[[-655 -976 -770 -888 -109  257 -205 -626  711]
 [-189 -377 -338 -167 -190 -237  -69 -525 -329]
 [-563 -703 -402 -801 -138  168 -198 -403  544]
 [-342 -588 -358 -451 -334  -25 -149 -548  240]
 [ 457  382  187 -618 -733 -467  155  271 -111]
 [ 470  313 -274 -447 -440 -526  285   10 -448]
 [ 584  586  514 -570 -831 -522 -154  804 -328]
 [-234 -205   20 -539 -539  -91 -358  -27  320]
 [   8  -22 -145 -209 -250 -364   30 -168 -434]] -> -434

[[-312 -326 -333 -347 -298 -270 -315 -318 -252 -266]
 [-434 -439 -297 -385 -359 -260 -312 -140 -153 -261]
 [-422 -103 -876 -173 -126  705 -976  406 -401 -764]
 [-350 -440 -493 -601 -270 -101 -355 -514   -5  -83]
 [-328 -321 -334 -328 -300 -270 -313 -333 -259 -280]
 [-310 -292 -349 -288 -290 -235 -340 -249 -311 -339]] -> -339

[[-622  -90  -42 -211 -292  -91 -319  144 -153   97   -3 -454 -596]
 [-395 -100 -287 -142 -334   46 -138 -522 -254 -188  -41 -357 -105]
 [ -93   38 -118 -123 -416 -106  -51 -467 -165 -297 -184 -115  282]
 [ -96   87 -224  -60  -78 -212 -186  121  -85 -408 -780   -5 -279]
 [ 526  105   43  -18 -327 -174   70 -741  -39 -540 -318  106  541]
 [ 321 -512 -208 -144 -175 -269   29 -365 -118 -273  134   69  340]
 [-276 -273  -87 -131 -109 -185 -224  325 -162  -49  -77 -359 -615]
 [-430   22 -187  -92  -93 -153  -39 -291  -77 -162  331 -136  216]
 [-235   -7 -217  -69 -391  -12 -233  -29 -153  -22 -214 -386 -222]] -> -222

[[368 705 593 320 395 181 569]
 [768 529 721 667 592 273 572]
 [832 500 711 656 622 240 592]
 [369 701 548 369 477 202 614]
 [394 812 485 318 425 157 561]
 [372 703 554 366 472 193 610]
 [767 530 720 669 592 272 569]
 [597 504 692 538 608 241 554]
 [774 524 721 670 590 266 568]] -> 568

[[30 56 82 80 79 47 47 46 65 70 36]
 [55 49 45 42 44 50 45 50 38 44 68]
 [57 61 60 61 59 58 57 59 59 61 59]
 [49 55 65 62 64 53 54 55 60 59 50]
 [56 46 68 54 71 51 54 64 52 48 67]
 [54 53 50 49 48 53 46 50 41 49 70]
 [50 46 55 43 52 43 39 57 35 40 73]
 [71 40 57 29 63 50 68 76 54 38 61]
 [58 61 58 61 58 60 58 58 61 61 57]
 [47 42 63 43 62 40 51 63 56 45 43]
 [26 25 81 43 78 22 28 66 48 31 43]
 [57 46 54 40 52 46 45 65 40 39 74]] -> 74

[[5 7 7 8 5 6 3 7 5 8 8 7]
 [5 8 8 9 3 6 9 6 5 4 9 8]
 [8 6 7 6 2 4 6 7 7 4 7 7]
 [4 5 5 4 3 6 7 6 5 3 5 5]
 [5 5 5 4 8 6 7 2 7 5 5 5]
 [7 6 5 5 7 6 6 5 6 6 6 5]
 [4 5 6 6 6 7 6 5 4 6 6 6]] -> 6

[[6 3 6 4 5 5]
 [6 3 7 3 5 5]
 [6 3 6 3 5 4]
 [7 3 5 3 5 5]
 [7 3 6 3 4 5]
 [6 3 6 2 5 5]
 [7 3 6 3 4 5]
 [6 3 5 4 5 5]
 [7 3 6 3 5 5]
 [6 4 7 3 4 4]] -> 4
---
[  7.8 -57.2  19.7 -46.6  64.3  46.8] >> 64.3
[ 67.6 -31.8 -42.3  41.4 -30.1] >> 41.4
[ -4.8 -44.3 -22.1  82.3  -2.4] >> 82.3
[  7.9 -14.4 -11.2 -32.8  19.2  74.0] >> 19.2
[ 14.6 -17.2 -48.5  80.3  42.0  -1.1 -41.7] >> -1.1
[-50.8 -34.5 -38.5 -60.8 -57.8  -8.7] >> -57.8
[45.3 62.5 13.7 31.3 41.2 81.9] >> 41.2
---
 20.8   10.6  -38.3   -4.9   60.6  -48.6    6.5 -> 6.5
 -0.4   -1.5   56.0  -45.7  -62.8 -> -62.8
 73.9  -25.3   -0.2   -1.0 -> -1.0
 67.6   55.9   75.5   78.5   50.7   40.9  -11.1 -> -11.1
 37.9  -61.8    4.4   18.0   31.5  -36.2 -> -36.2
-28.6  -13.4   16.5  -63.6   53.2  -58.7 -> -58.7
 -2.3   -6.1    8.4  -67.4 -> -67.4
---
[ 15.1 -16.3  56.7  68.9   8.0 -44.8] ans = 68.9
[ 79.8   9.5   4.8  40.4 -67.1  36.3  49.0] ans = -67.1
[-15.4 -67.6  67.8  -4.3 -72.3] ans = 67.8
[-29.5  41.7  78.4 -81.3  21.7 -42.4] ans = -81.3
[-16.9 -58.1  33.3  35.8] ans = -58.1
[ 65.0  79.1 -46.4 -36.9  35.0 -23.1  -4.4] ans = 35.0
